Below are the code and all the weights of a small trained network. Each question names an input and a target symbol and asks about switching units off, where a switched-off unit gives its printed mean instead of its output.

import numpy as np


def w(rows, s, z=0):
    codes = np.array(rows[::2]) - 128.0
    scale = np.full(codes.shape[1], s)
    scale[-1] = z or s
    return codes * scale


def norm(h):
    return h / np.sqrt((h * h).mean(-1, keepdims=True) + 1e-5)


def f(y):
    return y / 2 * (1 + np.tanh(0.7978845608 * (y + 0.044715 * y**3)))


def softmax(a):
    e = np.exp(a - a.max(-1, keepdims=True))
    return e / e.sum(-1, keepdims=True)


def log_softmax(a):
    a = a - a.max(-1, keepdims=True)
    return a - np.log(np.exp(a).sum(-1, keepdims=True))


def net(x, mask):
    ids = ['αβγδθλμστψω'.index(c) for c in x.split()]
    T = len(ids)
    res = E[ids] + P[:T]
    r = norm(res)
    for j in range(2):
        rows = slice(2 * j, 2 * j + 2)
        q, k, v = (r @ M[0][rows].T for M in (Q, K, V))
        z = softmax(np.where(np.tri(T) > 0, q @ k.T / 2**0.5, -1e9)) @ v
        o = O[0][rows]
        res = res + np.where(mask[j], z, o[:, -1]) @ o[:, :-1]
    y = f(norm(res) @ A[0][:, :-1].T + A[0][:, -1])
    res = res + np.where(mask[2:6], y, B[0][:, -1]) @ B[0][:, :-1]
    return log_softmax(norm(res)[-1] @ U[:, :-1].T + U[:, -1])


Q, K, V, O, A, B = {}, {}, {}, {}, {}, {}
E = w([
[187,56,84,115,125,76],'α',
[85,155,152,65,122,150],'β',
[148,157,139,82,151,156],'γ',
[94,198,126,40,156,117],'δ',
[61,107,141,118,91,156],'θ',
[137,48,55,74,165,6],'λ',
[127,160,70,152,18,150],'μ',
[177,90,35,131,142,134],'σ',
[123,143,130,160,117,27],'τ',
[160,112,193,100,108,116],'ψ',
[69,147,130,184,221,72],'ω',
],0.023)
P = w([
[115,96,145,155,154,125],'0',
[131,65,10,35,104,67],'1',
[123,120,34,18,86,85],'2',
[120,144,73,33,72,114],'3',
[106,137,94,48,68,98],'4',
[115,173,84,45,84,99],'5',
[113,142,95,2,126,100],'6',
],0.0076)
Q[0] = w([
[140,143,84,48,61,99],'head 0',
[79,180,38,28,141,2],'head 0',
[102,123,91,32,130,136],'head 1',
[87,115,162,194,91,236],'head 1',
],0.0054)
K[0] = w([
[154,229,157,227,131,95],'head 0',
[138,134,194,215,76,157],'head 0',
[167,174,180,253,134,60],'head 1',
[139,81,52,67,157,49],'head 1',
],0.0055)
V[0] = w([
[14,207,112,94,242,128],'head 0',
[165,110,218,30,92,1],'head 0',
[38,116,247,100,67,179],'head 1',
[114,222,150,212,79,9],'head 1',
],0.0085)
O[0] = w([
[135,168,28,153,221,71,20],'head 0',
[244,255,141,40,56,115,254],'head 0',
[68,116,71,52,51,129,88],'head 1',
[72,185,149,173,30,15,145],'head 1',
],0.01,0.0043)
A[0] = w([
[226,172,218,248,135,148,9],'neuron 0',
[192,138,117,172,139,143,40],'neuron 1',
[5,148,224,124,78,49,14],'neuron 2',
[20,254,173,137,105,205,253],'neuron 3',
],0.0076,0.0066)
B[0] = w([
[95,185,236,196,177,91,120],'neuron 0',
[140,233,92,62,120,157,111],'neuron 1',
[51,206,223,144,161,124,144],'neuron 2',
[146,1,144,47,172,25,254],'neuron 3',
],0.0098,0.0072)
U = w([
[184,130,227,197,122,173,157],'α',
[38,186,67,81,159,145,3],'β',
[140,126,77,193,187,230,219],'γ',
[98,163,87,188,197,91,142],'δ',
[7,94,68,72,147,182,3],'θ',
[171,107,133,157,203,133,101],'λ',
[34,26,154,169,100,125,144],'μ',
[197,46,134,241,169,158,195],'σ',
[86,255,154,229,58,44,46],'τ',
[71,182,158,141,17,211,204],'ψ',
[105,115,71,215,178,3,56],'ω',
],0.009,0.006)

Each question gives the input, a string of symbols that net reads in full, and the target symbol t.
The units are the heads (2 rows each of Q, K, V and O) and the neurons (one row each of A and B). Each row of codes is followed by its name. A weight is (code - 128) times the scale printed after its matrix; where a second scale follows, it is the last column's (O, A, B and U).
mask holds one flag per unit, heads first, then neurons. A switched-off unit (its flag False) gives its mean, the last column of its rows in O or B, instead of its output. The means were averaged over made-up inputs and are rounded, as every weight is.
A unit's drop is (log p(t) with every unit on - log p(t) with that unit switched off) / (log p(t) with every unit on - log p(t) with every unit switched off).
The circuit of an input: a set's keep is (log p(t) with only the set's units on - log p(t) with every unit switched off) / (log p(t) with every unit on - log p(t) with every unit switched off). Starting from all 6 units, units are removed one at a time, each time the one whose removal leaves the highest keep (on an exact tie, the one counted first), for as long as the keep stays at least 0.8.
units of the circuit, in order: the units of the circuit, biggest drop first
top k neurons: the k neurons with the biggest drops, biggest first
heads that matter: for each layer, one digit per head in row order, 1 if its drop is at least 0.15 and else 0, layers parted by /
drop of u: that unit's drop, to one decimal
input τ μ θ, target τ: units of the circuit, in order : head 1
input δ ω α μ ω μ σ, target ω: heads that matter : 11
input α σ α, target α: top 2 neurons : neuron 3; neuron 0
input δ δ μ μ μ, target μ: units of the circuit, in order : head 0; neuron 3
input ω ψ γ ω μ μ, target ω: heads that matter : 10
input γ γ γ, target γ: units of the circuit, in order : head 1; neuron 3
input δ δ α σ, target γ: heads that matter : 01
input τ ψ γ ω α μ τ, target τ: top 2 neurons : neuron 3; neuron 2
input ω μ α, target ω: units of the circuit, in order : head 0; head 1
input α ψ ψ μ ψ δ α, target ψ: units of the circuit, in order : head 0; neuron 3
input ψ α σ λ, target ψ: heads that matter : 10
input α ψ α λ α, target α: units of the circuit, in order : head 0; head 1
input μ γ θ α μ μ β, target μ: drop of neuron 3 : 0.3
input ω β α α, target ω: units of the circuit, in order : head 0
input μ μ λ, target μ: drop of head 0 : 1.2
input μ δ μ, target μ: drop of neuron 3 : 0.1
input μ μ δ, target μ: drop of head 0 : 0.6
